Each row has a class, written after it.
[-267  -72 -134 -168   39 -261 -137   13 -130   14   52   -6 -129 -233
 -129   46 -181  -90 -190   33   74  -14   99  216  238  151  -81   34
  111  296  138 -129 -282  -57 -232  115   87] : kib
[ -95  -90  172 -196  -61 -386  396 -123 -103  190  -82  267  144  339
  223  155  -34  133  189 -343 -183   78   -5  356 -358   53   60 -281
  174    4  -75  136  322 -252  -26  221  133] : nep
[-204   23 -162   -4   74 -160   89    4 -240  109   21   41 -123  130
  -90  -54 -235 -185 -142   -4   41   18   89  213  136    2 -127 -114
   16  341   99 -183 -311  -83 -244   95   92] : belet
[ 221  260 -127 -136  -66 -217  218   45 -253   10  -47   -3  -31  259
  108  -88 -101 -205  -53  342 -129  100 -223   97  -70  112 -252 -163
  -97  256   -2 -342 -176  135 -161   -4    1] : las
[ -96   82 -208  -37  -50 -137 -255   82  -17 -107  119 -345  -20 -415
   51    9  -94  127 -379   11  151   76  -87 -112  410   30 -100  382
  -20  175  130  -49    7  395  -96   46 -273] : bida
[ 223  170  -51 -156  -48 -240   69   38 -226   13  -25   66   12   86
  136 -123 -126 -115 -102  157  -64   23  -35   85   21  139 -312  -82
  -47  248   54 -342 -190  141  -82   24 -115] : Tak
[-312 -194  -44 -142  -77 -347   60 -160  -90  213  100   69  123  103
  307  245   29  149 -101 -374   -8  143   52  398 -166   78  153  -23
  259   69  -61  175  211   21  -49  279  -62] : rolo
[  42   -4  292 -168    4   99 -269  -61   92  -16   31  103   43  -81
  -79  238  -37  131  155  170 -152   25 -168  163 -109   -7   74  -54
   75   17   17   90   25 -244  216  -81  184] : belet
[ 271   80  123 -224 -140 -165  269  -21 -245   73  -69  141   80  373
  217 -101 -141  -47   54   38  -93    1  -62  205 -156  -23 -159 -241
  -21  205  -58 -293  -69    8   35  -22  -95] : belet
[ 114 -289  210   -2    5 -331  289 -133   69  135   16  106  132   74
  221   30  175   60  273 -487  -13   97  375  126 -380  217  213  -87
  230 -267 -158  -40  197   85   88   76  104] : tor
[-141  -83  -22 -114    9 -142 -133  -12 -127   44   92  -36  -69 -249
 -129  -25 -233 -120 -156   68   99  -25   60  190  182  -66 -112  -14
   64  337   84 -115 -213  -37 -108   94   21] : bida
[  24 -149  285 -260  -90  105  -82 -128   48   90   -8  253  161  179
   31  305  -67  125  158   27 -191   30 -218  374 -345 -178  175 -299
    3    9 -101  174  186 -322  297   18  251] : las
[ 180  164    7  -45  -41 -193  124   55 -150  -13    0   26  -37   19
   69 -147 -108  -28  -44  145  -79    0   -6   12  -12   91 -202   -9
  -66  141   70 -286  -96  142  -32  -61 -100] : rolo
[ 168 -101  -24  -23  -30 -256 -145    9  120  -87   94 -182    6 -536
   11  -65  101   10   19 -102  117  101  254 -175   82  257    0  286
  194 -144  -67 -209   48  398   17  -47  -72] : feg
[  10  242  -40 -103  -31 -210  -15   75  -22  -97  -58  -48  -59 -278
 -101   31 -126   -9   -7  321  -39   88 -118  -51   78  215 -239   93
   89  130   93  -57   56  -24 -127  -65    8] : kupal
[ -41  198  -44  -68   22 -206 -118   52  -40  -70   33 -133 -112 -322
 -127   -3  -77   11    3  176  -21   19  -28 -102  206  142 -259  113
   92  106  105  -82   33   42 -154   36   12] : las
[ -92  191   52  -86   51 -297   69  -44  -43   68  -45   55  -31  -26
   15   84  -26   15   84   94  -54  115  -13  104  -44  168 -191  -18
  221   51   49   40   81  -86 -211  127   44] : Zakad
[-209  -30  -92   68   20 -263   66  -43 -174  196   58   89 -128   49
  -44   26 -131 -166 -144   49   51   13  139  244  -12  -41 -133 -122
   85  243   58 -132 -221 -104 -219   85   38] : zuno
[ 120   84  223 -116  -36  122 -348  -27   52  -22   15   18   69 -124
 -124  181 -123   77   26  303 -120   42 -185  108  -24  -18   11   23
  -30   64  -33  100   40 -160  153  -39   87] : rolo
[-204   41 -284   73  -10 -235  -61  -15  -32   35  106 -284   -7 -190
  110  141  -67   90 -233  -19  114  124  -40   14  201   -1  -58  174
   97  108   49   92   66  203 -169  115 -193] : las
[ 206  -33  -33  105  -50 -267  -38  -53   35   11   59 -128    6 -267
   59  -36   40  -56   -1  -50   97  109  231 -147  -16  174  -88  132
  115 -107 -104 -190   51  285  -66  -47  -82] : las
[ 235  -58   53   44   41 -300 -103  -12  110 -122   35 -169  -22 -459
   29  -45  108  -41   64  -71   83   80  216 -225  116  236  -42  262
   91 -105   13 -177   70  322  -43   19 -156] : tor
[ 183   97   87 -177  -41 -236  226  -28 -129   56  -39  117   32  165
  121  -75  -77  -26   45   74 -120   13  -19  162 -159    4 -198 -128
    6  145   -1 -223  -46   24   37  -41  -77] : kib
[-260   40 -245   17  -82 -131 -106    2  -67   72  116 -244   30  -95
  101   94  -44  114 -297  -85  122  159 -124   74  136 -102  -35  206
   84   94   15   35  121  271 -108  104 -170] : zuno
[ 146  -53  273 -127   -3   73 -250  -89   85   65  -10  101  112   24
   29  214  -80   58   87  157 -178   33 -178  205 -147  -41   65 -150
  -68   53  -16  100   34 -264  225  -13  100] : nep
[ 170  246  163 -159  -11  221 -480   95  128 -224  -13 -283   21 -416
 -253  162 -155   37  -81  559    1   -1 -352 -105  244  -41  -27  224
  -83   48   51   38  -28   68  142 -216   55] : kupal
[ 210  -68   41   45   14 -246 -188   -2  115  -74   95 -216  -20 -527
    6  -95   44  -35  -11 -119  112   83  261 -188  157  276  -86  315
  139  -95  -43 -192   12  365  -40   -1 -178] : kupal
[-196  -69  -74  -41   24 -318  122  -10 -237  156   40  102 -148  110
  -44   38 -215 -179 -109    8   49   -2   52  357   55   12 -138 -255
   45  362   37 -161 -263 -145 -286  156  114] : kunun
[-237 -116   27 -210   34 -206   12  -81 -146  127   28  108  -48   44
  -44  111 -167  -94  -91  -67   29    8    5  379   43  -13  -13 -155
  148  331   48  -28 -163 -183 -119  162  105] : belet
[ 188  -65    1  139   33 -174  -44   26  113  -93   72 -235  -22 -368
   -6 -130   72  -43   25  -50  173   44  207 -294   75  115  -84  231
   67 -164  -58 -228   54  427   27  -79 -114] : zuno
[-194  -87 -109 -171  -95 -281   26 -110  -53  118   67 -195   97  -54
  184  222   10   91 -199 -166   50  144  -80  191   10  -16  124   81
  183   81  -15  168  161  128  -52  150  -73] : bida
[ -86 -251  103 -214 -172 -173  648 -178 -230  302 -103  556  162  899
  359  135   74   -3  288 -442 -251   51  154  619 -654  -52  300 -589
  161   -1 -211   61  190 -346  128  121  206] : feg
[  61 -252  294  -91   -2 -372  122 -184  179  103    6   74  183 -150
  205  126  157  173  238 -430   57   45  337   30 -226  191  259   59
  324 -273 -118   81  338  105  156   79   16] : Tak
[  87 -313  296  -52  -54 -300  139 -169  138  141   23   93  166 -106
  204  110  214   14  242 -540    2   35  380  173 -352   99  248  -56
  215 -265 -171   59  297    1  172   59   86] : tor
[  87 -239  198   49  -69 -364  173 -135   76  127   52  165   62  -13
  201   82  113   62  190 -345   21  122  308  100 -296  270   89  -30
  235 -148 -160  -83  199   95   66   51    7] : zuno
[-240 -128 -216  -47  -65 -243  155 -125 -154  213   72   56   93  270
  250  146  -45   99  -83 -222  -26  208   26  311 -145  -88   59 -102
  202  101  -66  103  104   23  -56  212  -81] : nep
[-303 -149   41 -129   19 -250  104  -93 -206  246    5  241  -63  311
   39  140 -150  -73  -17  -90  -31   16   51  484 -109   -4   57 -299
  132  266   -3   -5 -119 -271 -150  233  175] : Zakad
[-100  103   62  -62   28 -189  179   17  -75   -4  -44  135    4   84
  -18   -9  -15   21  123  -84  -84   15  -71   40  -77   74  -93  -91
  111   49   55  -25  108 -168 -145  117   87] : belet
[ 158   -2    4   78   33 -260 -101    4  140 -104   75 -329    1 -608
  -56  -64   39  -87   -9    9  156   79  178 -258  147  200  -32  339
  123 -100  -10 -181   65  421  -39 -113  -75] : kunun
[-302 -210   33  -64    0 -242  112  -47 -202  167   67  173  -47  161
   -4   62 -147  -60  -36 -175   17   35  121  459  -73  -15   75 -219
  111  266   44  -71 -180 -201 -158  245  152] : tor
[ 146  224  104  -57  -30  195 -541  112  177 -225   35 -280    6 -590
 -263  144 -164   92 -114  547   39   -7 -278 -190  312    7  -79  285
  -92   76   70   17  -65   83  189 -228   -3] : feg
[ -72   93   52 -140    6 -244   90  -45  -42   13  -44   78   51  -71
   27   79  -66   87   97    3  -31  117  -15  102 -104   91 -117  -41
  222   -1   44    8  141  -57 -118   52  116] : nep
[ 106   11  221 -182  -56   47 -181  -39   25   32   -2  106  138   45
   -5  240 -130  162   71  102 -125   14 -194  233 -145 -109   81 -124
  -23   23  -65   78   83 -177  236  -40  134] : feg
[-372 -181  -91 -123   46 -277   78  -60 -167  179   44  124  -65   39
  -26  128 -154  -98  -80 -101  -17   80  141  385  -25   88   83 -162
  143  263  100  -14  -99 -185 -168  240  187] : rolo
[ 172 -146  177   73   -5 -299 -126   -1  150  -74   74 -162   56 -499
   75 -131  112   -8   58 -206   80   32  368 -216  132  288   39  322
  160 -156  -50 -149   80  327   35   72 -155] : Zakad
[-263    3 -354    0   23 -212  -67   30 -201   -6   60   30 -186 -121
 -161  -16 -245 -158 -258   93  134    7   13  195  235   -6 -247  -45
   18  415   74  -65 -281  -24 -264   84   13] : feg
[-220  125 -368  -12   -5 -107 -387  100  -11 -146  140 -499  -36 -570
  -69   89 -110   36 -364  162  150   71  -62 -159  457   27 -133  437
   78  102  160   -6  -16  417 -159    0 -248] : kib
[-286 -249 -117 -162 -186 -280  105 -122 -102  246  108   93  166  286
  379  228   19  205 -127 -440   22  138   49  448 -239  -86  193 -128
  229   71 -141  169  233   13   27  172  -75] : belet
[ 185   77   49 -174 -121 -317  323  -73 -229  154  -41  266   43  397
  238    1  -87  -64   96   33 -220   92   28  272 -305   87 -114 -293
   63  163  -34 -223  -23  -55   -2  -20   25] : bida
[ 287  220  203 -154  -44  220 -508   85  109 -134   60 -157   51 -359
 -154  121 -106   53  -50  424 -119   12 -301  -48  113  -14  -93  138
 -105   61   19  -48  -10   45  167 -186   21] : bida
[  50  -15  244 -213  -12   61 -274  -92  100   69   17  166  104  -29
  -35  284   26   68  136  144 -196   39 -203  279 -254  -24   88 -143
   82  -15  -83  146  109 -262  224  -32  204] : feg
[ 214   31    8  101   22 -139 -115   21  139 -148   59 -224   -1 -417
  -56 -159   47   -4   77  -62  159   85  264 -322  153  256  -78  331
  140 -136  -66 -183   28  363    7 -121  -98] : belet
[-276  -17 -109   47   24 -237 -131    8 -132  116  117   67 -148 -186
 -144   49 -245 -148 -209   -1   95  -34   57  202  157  -36 -176  -99
   59  388  116 -129 -224 -108 -177   48   37] : belet
[-162  107  203 -162   45 -295  210  -67  -45  184  -58  118  105  178
   93  149  -25  103  172  -27 -124  105  -69  240 -251   68  -39 -193
  232   17   30   40  186 -259 -110  145  154] : kib
[ 373  394 -171  -70  -12  -45 -122  115 -130 -206  -39 -212  -96 -231
  -90 -217 -158 -161 -178  593   13   48 -216 -270  261   85 -474  216
 -127  221   90 -410 -264  363  -63 -227 -209] : zuno
[-312 -124  -64 -164 -119 -299   35 -123  -56  184  105   25   70   64
  244  246   62  120  -91 -306  -38  127   92  329  -50   40  168   -2
  288   72  -19  187  186    3  -54  216  -79] : bida
[  37 -306  348  -58  -60 -349  223 -231   53  243   49  180  222  156
  312   56  158  116  253 -652  -10   20  476  218 -340  176  243  -91
  286 -231 -201   31  279  -18  159  180   15] : las
[ 274  253  -39  -83  -65 -111  117   18 -260  -34  -52   54  -51  203
   39 -145 -143 -146  -70  321  -29   65  -39  -32   48   23 -370 -102
  -52  233   31 -347 -233  131  -51  -82  -95] : bida
[ 108   63  202 -142  -19   42 -351  -11  112  -71   43  -26   68 -253
 -106  226  -99  153   51  244  -81    8 -182  141  -61  -21   35   53
    7  -22   21   78   18  -96  178 -122  105] : tor
[ -55  110 -182  -20   91  -59 -231  102 -144 -107   58 -190 -216 -299
 -274  -46 -267 -173 -248  329  143  -10 -112    4  448   25 -265   78
  -48  380  137 -235 -368  118 -241    2  -30] : kunun
[ 163 -186  256   17  -42 -317   37  -69  158   31   39  -72  114 -402
  113  -88   61   34   77 -331   83   43  369 -102  -45  308  119  246
  178 -128  -83 -143  122  213   72  -19  -59] : belet
[-231 -133   52 -141   14 -194   63  -92 -208  246   27  208  -11  231
   41   55 -192  -79  -93 -113   23  -16  111  446  -62  -81  -13 -271
  135  281   22  -71 -202 -240 -101  174   71] : kupal
[-278 -175  -29  -44   97 -389  137  -81 -198  198   74  148 -123   63
  -48  111 -119 -142  -67 -156    5    8   75  367  -51  -99  -78 -235
  170  259   55  -87 -149 -168 -226  243  136] : zuno
[ 203   91  157  -45   -3  160 -418    8  126  -88   45 -154   35 -299
 -133  220 -134   87  -16  419  -69   16 -222   -5   33 -112   -5   66
  -96   -5   47   76   21  -30  179 -165   -1] : rolo
[-257 -106 -148 -152  -88 -280    2  -82  -91  130   99  -60  127   23
  144  156   11  137 -128 -280  -10  136  -26  302  -87 -105  140   47
  204   47  -41  145  178   55  -19  197  -43] : tor
[-342 -166 -119  -83   -8 -231   90  -36 -211  145   51  235 -152  125
  -43   86 -170  -73  -67  -79   27   19  123  415  -15   -1  -10 -229
  103  315   60  -56 -229 -197 -181  165  164] : tor
[-246  -89 -197  -89  -77 -211  -48  -38 -100   70   92  -69   72  -19
  174  153  -29  106 -220 -204   54  112  -11  204   34  -86   13   79
  119   98    0   55  112  154  -80  145 -135] : kib
[-268   33 -255   89  -65 -283    8  -26  -89  107  126 -139    2  -42
  161  172  -75   76 -215  -88   52  132  -32  180   40   12  -25   87
  138  126   -8  130  109  158 -193  146 -188] : rolo
[-297    7 -265    7  -80 -203   -3    3 -140   94  124 -109   13   62
  168  134  -53   65 -248  -87   26  174  -56  216   31    4  -21   39
  107  154   47   59   39  146 -200  167  -94] : bida
[ 147  -25  168   39   52 -267  -99   -2  143  -61   52 -293   88 -492
   41  -60   24   64   -5  -61  195   80  220 -179  108  233  -13  333
  147 -161  -33 -175   67  391  -23  -49  -48] : kunun
[-289 -121 -208 -129  -57 -207   38    3  -90   68   92 -111   20  -32
  176  160  -29  117 -233 -267   59  114  -27  273   69  -14   74   79
  116  115    4  110   90  164 -103  186  -86] : kupal
[  51  343 -181  -20    2  -82 -130  132   -9 -212  -69 -265 -112 -342
 -183  -23 -138  -19  -87  413   65   61 -138 -258  345  199 -272  252
   -5  105  132  -95  -64  104 -261 -102  -91] : kib
[ 345  407 -269  -12  -22  -17 -140  191 -136 -257  -35 -208 -197 -329
 -150 -266 -152 -264 -199  615  -26   25 -190 -305  350  152 -515  218
 -190  272  113 -468 -338  363 -212 -228 -226] : kib
[ -38  111  125  -94   23 -197   50   -7   -3    5  -36   -1   -2 -100
   -3   34  -75   99   40   58   -9   -2  -38   31   -1  152 -128    4
   84   48   74   39  111  -68  -93   72  -11] : rolo
[ 160   49  270 -172  -28  155 -419   12  145 -165   20  -43   47 -375
 -164  193 -145  180   59  270 -123    8 -197  -66  152   88   45  181
    0   20   68   36   19  -61  233 -106   38] : belet
[ 203  112 -209  156   59 -175 -281   70  159 -244  100 -452  -76 -805
 -168 -177   38 -129 -145  155  226   63  212 -520  331  214 -181  520
   70 -127   64 -194  -43  572 -131 -172 -166] : bida
[ 123  -61   83  -24    8 -275   18  -76   77   39   16 -143   98 -198
   96    6   95   26   31 -180  143  141  265  -49  -32  214   76  171
  247 -175  -76 -136  115  314  -37   21  -44] : Tak
[-139  102 -192   50   77 -108 -159   64 -160  -12   69 -106 -173 -169
 -202  -83 -234 -174 -229  195  140    8   31   35  336    1 -214   39
   -8  330   98 -163 -314   74 -267   88  -16] : rolo
[-184   19 -232   40  -59 -145 -213   24  -46  -36  103 -277  -12 -225
   78  124 -102   62 -282   75  125  100  -86   30  247  -32  -45  227
   68  144   25   61   55  308  -62   44 -220] : Zakad
[ 352  418 -346   41  -21   24 -159  203 -195 -287  -12 -216 -231 -215
 -148 -347 -158 -286 -185  669  -16   32 -263 -333  374   99 -581  183
 -208  311  107 -494 -373  375 -214 -210 -247] : zuno
[  10  -14  351 -202   26  164 -348  -10  178  -22    3  -23  186 -206
  -32  291 -137  267   61  222  -83   -5 -247  153  -73  -99  156   16
  -39  -29   59  142   76 -228  271  -86  182] : kib
[-176  -22  150 -173  -14 -380  164  -49  -16  111  -11   56   67  -45
   56   94  -18  166   78 -179  -30   35   52  194 -139  122   29  -33
  173  -29   61   35  199 -131  -66  129  132] : kunun
[-171  -92  -85  -52   35 -263   14    4 -182   97   35  153  -93   21
  -73   -3 -204 -129 -135    3    9    2   60  288   54   29  -95 -183
   43  334   70 -148 -250 -123 -183  125  140] : Tak
[-193  -14 -277  -41  -27 -259 -230   30  -71  -37  138 -237  -12 -349
   63   90  -64   42 -349   24   90   79 -119   59  247   24 -110  240
   53  190  107   -4  -44  278 -148  164 -202] : Tak
[  23  187 -168   39   58   66 -390  200  -93 -171   84 -283 -214 -433
 -297 -129 -273 -132 -300  395  124  -64  -84 -165  570  111 -322  220
 -185  391  206 -293 -393  145 -193  -44 -175] : kib
[-265  -63  174 -201   67 -410  386 -119  -86  248  -48  219   71  236
  156  202  -57  143  171 -226  -45   97  -36  385 -365  100   28 -272
  240   25   19  102  172 -282 -131  250  243] : kupal
[-221  -37 -194 -118   41 -202 -116   37 -175   -3   66   26 -181 -183
 -182    4 -205 -184 -177  111   56  -13   56  219  206   91 -150   -1
   62  353   96 -118 -253  -31 -209  111   44] : kupal
